Below is a small trained network, with its code and all its weights. Each question gives an input and a target symbol and asks what happens when units are switched off, that is, made to give their printed mean instead of their output.

import numpy as np


def w(rows, s, z=0):
    codes = np.array(rows[::2]) - 128.0
    scale = np.full(codes.shape[1], s)
    scale[-1] = z or s
    return codes * scale


def norm(h):
    return h / np.sqrt((h * h).mean(-1, keepdims=True) + 1e-5)


def f(y):
    return np.maximum(y, 0)


def softmax(a):
    e = np.exp(a - a.max(-1, keepdims=True))
    return e / e.sum(-1, keepdims=True)


def log_softmax(a):
    a = a - a.max(-1, keepdims=True)
    return a - np.log(np.exp(a).sum(-1, keepdims=True))


def net(x, mask):
    ids = ['ΛΠΣΦΩαβδεζηθμξτψ'.index(c) for c in x.split()]
    T = len(ids)
    res = E[ids] + P[:T]
    u = 0
    for l in range(2):
        q, k, v = (norm(res) @ M[l].T for M in (Q, K, V))
        z = softmax(np.where(np.tri(T) > 0, q @ k.T / 4**0.5, -1e9)) @ v
        res = res + np.where(mask[u], z, O[l][:, -1]) @ O[l][:, :-1]
        u += 1
        y = f(norm(res) @ A[l][:, :-1].T + A[l][:, -1])
        res = res + np.where(mask[u : u + 4], y, B[l][:, -1]) @ B[l][:, :-1]
        u += 4
    return log_softmax(norm(res)[-1] @ U[:, :-1].T + U[:, -1])


Q, K, V, O, A, B = {}, {}, {}, {}, {}, {}
E = w([
[106,168,75,120],'Λ',
[102,149,70,66],'Π',
[124,152,253,99],'Σ',
[161,243,160,212],'Φ',
[97,126,106,111],'Ω',
[152,129,103,109],'α',
[94,169,109,171],'β',
[110,227,98,179],'δ',
[63,41,95,249],'ε',
[46,143,201,167],'ζ',
[98,167,116,157],'η',
[174,174,153,155],'θ',
[153,96,157,173],'μ',
[78,169,64,49],'ξ',
[152,174,72,86],'τ',
[153,138,108,93],'ψ',
],0.021)
P = w([
[135,254,44,69],'0',
[119,222,36,68],'1',
[123,212,44,73],'2',
[130,204,53,78],'3',
[136,197,63,83],'4',
[144,175,72,88],'5',
[136,172,75,91],'6',
[130,163,80,80],'7',
[137,155,86,97],'8',
[131,150,95,89],'9',
[130,150,88,85],'10',
[127,149,88,80],'11',
[114,171,80,85],'12',
[124,214,64,95],'13',
],0.0062)
Q[0] = w([
[136,185,78,64],'L0H0',
[138,80,115,3],'L0H0',
[120,29,195,108],'L0H0',
[151,68,170,152],'L0H0',
],0.012)
K[0] = w([
[41,16,188,97],'L0H0',
[157,103,144,63],'L0H0',
[101,230,2,94],'L0H0',
[191,240,12,42],'L0H0',
],0.007)
V[0] = w([
[145,178,71,102],'L0H0',
[226,83,119,106],'L0H0',
[144,167,240,16],'L0H0',
[60,175,255,31],'L0H0',
],0.007)
O[0] = w([
[152,23,114,49,170],'L0H0',
[143,171,120,19,1],'L0H0',
[154,116,148,88,135],'L0H0',
[111,121,248,161,212],'L0H0',
],0.012,0.005)
A[0] = w([
[158,158,107,88,108],'L0N0',
[149,103,69,159,111],'L0N1',
[148,85,141,118,126],'L0N2',
[252,97,122,164,253],'L0N3',
],0.017,0.0057)
B[0] = w([
[72,134,128,44,220],'L0N0',
[230,149,89,65,252],'L0N1',
[188,191,167,107,158],'L0N2',
[2,199,86,83,217],'L0N3',
],0.01,0.0038)
Q[1] = w([
[220,165,156,199],'L1H0',
[43,123,187,99],'L1H0',
[82,173,157,183],'L1H0',
[167,108,11,126],'L1H0',
],0.011)
K[1] = w([
[135,96,161,137],'L1H0',
[117,206,152,20],'L1H0',
[189,153,254,59],'L1H0',
[67,4,124,134],'L1H0',
],0.0093)
V[1] = w([
[244,254,219,113],'L1H0',
[141,94,156,137],'L1H0',
[175,16,129,146],'L1H0',
[174,81,87,49],'L1H0',
],0.0085)
O[1] = w([
[212,199,243,137,81],'L1H0',
[77,197,92,2,60],'L1H0',
[115,57,131,62,3],'L1H0',
[148,155,213,164,201],'L1H0',
],0.0077,0.0044)
A[1] = w([
[115,137,130,245,252],'L1N0',
[254,113,88,208,106],'L1N1',
[136,46,53,62,227],'L1N2',
[142,220,116,102,175],'L1N3',
],0.009,0.0037)
B[1] = w([
[9,172,132,139,254],'L1N0',
[128,42,204,117,155],'L1N1',
[135,81,188,137,217],'L1N2',
[235,143,146,241,209],'L1N3',
],0.011,0.0076)
U = w([
[251,75,83,133,87],'Λ',
[122,122,133,78,88],'Π',
[172,188,221,110,179],'Σ',
[127,146,128,112,19],'Φ',
[134,108,149,105,104],'Ω',
[137,154,117,77,132],'α',
[132,56,120,208,4],'β',
[140,143,121,128,176],'δ',
[99,94,34,140,249],'ε',
[23,159,149,168,148],'ζ',
[146,102,151,147,69],'η',
[109,174,128,90,44],'θ',
[169,202,54,119,211],'μ',
[57,107,117,19,123],'ξ',
[133,128,131,116,6],'τ',
[141,182,152,25,64],'ψ',
],0.014,0.0038)

Each question gives the input, a string of symbols that net reads in full, and the target symbol t.
The units are the heads (4 rows each of Q, K, V and O) and the neurons (one row each of A and B). Each row of codes is followed by its name. A weight is (code - 128) times the scale printed after its matrix; where a second scale follows, it is the last column's (O, A, B and U).
mask holds one flag per unit, layer by layer, with each layer's heads first. A switched-off unit (its flag False) gives its mean, the last column of its rows in O or B, instead of its output. The means were averaged over made-up inputs and are rounded, as every weight is.
A unit's drop is (log p(t) with every unit on - log p(t) with that unit switched off) / (log p(t) with every unit on - log p(t) with every unit switched off).
The circuit of an input: a set's keep is (log p(t) with only the set's units on - log p(t) with every unit switched off) / (log p(t) with every unit on - log p(t) with every unit switched off). Starting from all 10 units, units are removed one at a time, each time the one whose removal leaves the highest keep (on an exact tie, the one counted first), for as long as the keep stays at least 0.8.
units of the circuit, in order: the units of the circuit, biggest drop first
unit that matters most: the unit with the biggest drop
k most important neurons: the k neurons with the biggest drops, biggest first
drop of u: that unit's drop, to one decimal
input Λ β θ ε Λ Λ ξ Λ Λ τ ξ β, target ε: unit that matters most => L0H0
input ζ ξ ξ θ Λ Λ δ ε ξ Λ, target ε: units of the circuit, in order => [L1H0, L0N3]
input Λ Λ β θ ε μ Ω Λ ε ε, target ε: units of the circuit, in order => [L1H0, L0H0]
input ξ Λ ζ Φ α Λ ψ, target ζ: units of the circuit, in order => [L0H0, L0N3]
input ξ β Λ β ξ μ α ξ, target μ: units of the circuit, in order => [L1N3, L1N0]
input Ω ξ Φ β, target β: 3 most important neurons => [L0N1, L1N1, L0N3]
input ξ β ξ Λ Λ Ω ψ μ Λ Λ ε ξ Ω, target ε: units of the circuit, in order => [L0H0, L1H0]
input α ζ ψ ξ μ Λ Φ Λ Λ ψ Λ δ ε, target ε: units of the circuit, in order => [L0H0, L1H0]
input ξ β Λ β Λ ξ, target ξ: units of the circuit, in order => [L0H0, L1N2]
input μ ξ θ Π, target μ: units of the circuit, in order => [L0H0, L1N3]
input ε Λ Λ Λ Λ ξ Π δ β ξ Λ ψ ζ θ, target ζ: 2 most important neurons => [L1N0, L0N1]
input Λ Λ ζ ξ ξ ζ μ, target μ: 3 most important neurons => [L0N3, L0N2, L0N1]
input Φ Σ Λ Λ Λ μ ξ ε Λ ξ Λ Λ, target ε: 2 most important neurons => [L0N3, L1N2]
input ζ ψ Λ ξ Σ Φ η, target Σ: units of the circuit, in order => [L1H0]
input ψ β Σ μ Φ, target μ: 2 most important neurons => [L0N3, L1N2]
input β Λ Λ ψ ψ, target ψ: 3 most important neurons => [L0N1, L0N3, L0N0]
input Λ Π ψ ε α, target ε: drop of L1H0 => 0.5
input Φ Λ ξ Λ, target Λ: drop of L0H0 => 0.6
input β Λ Λ Λ Λ, target Λ: drop of L0H0 => 0.4
input μ Λ Σ θ Λ α β, target Σ: unit that matters most => L1H0
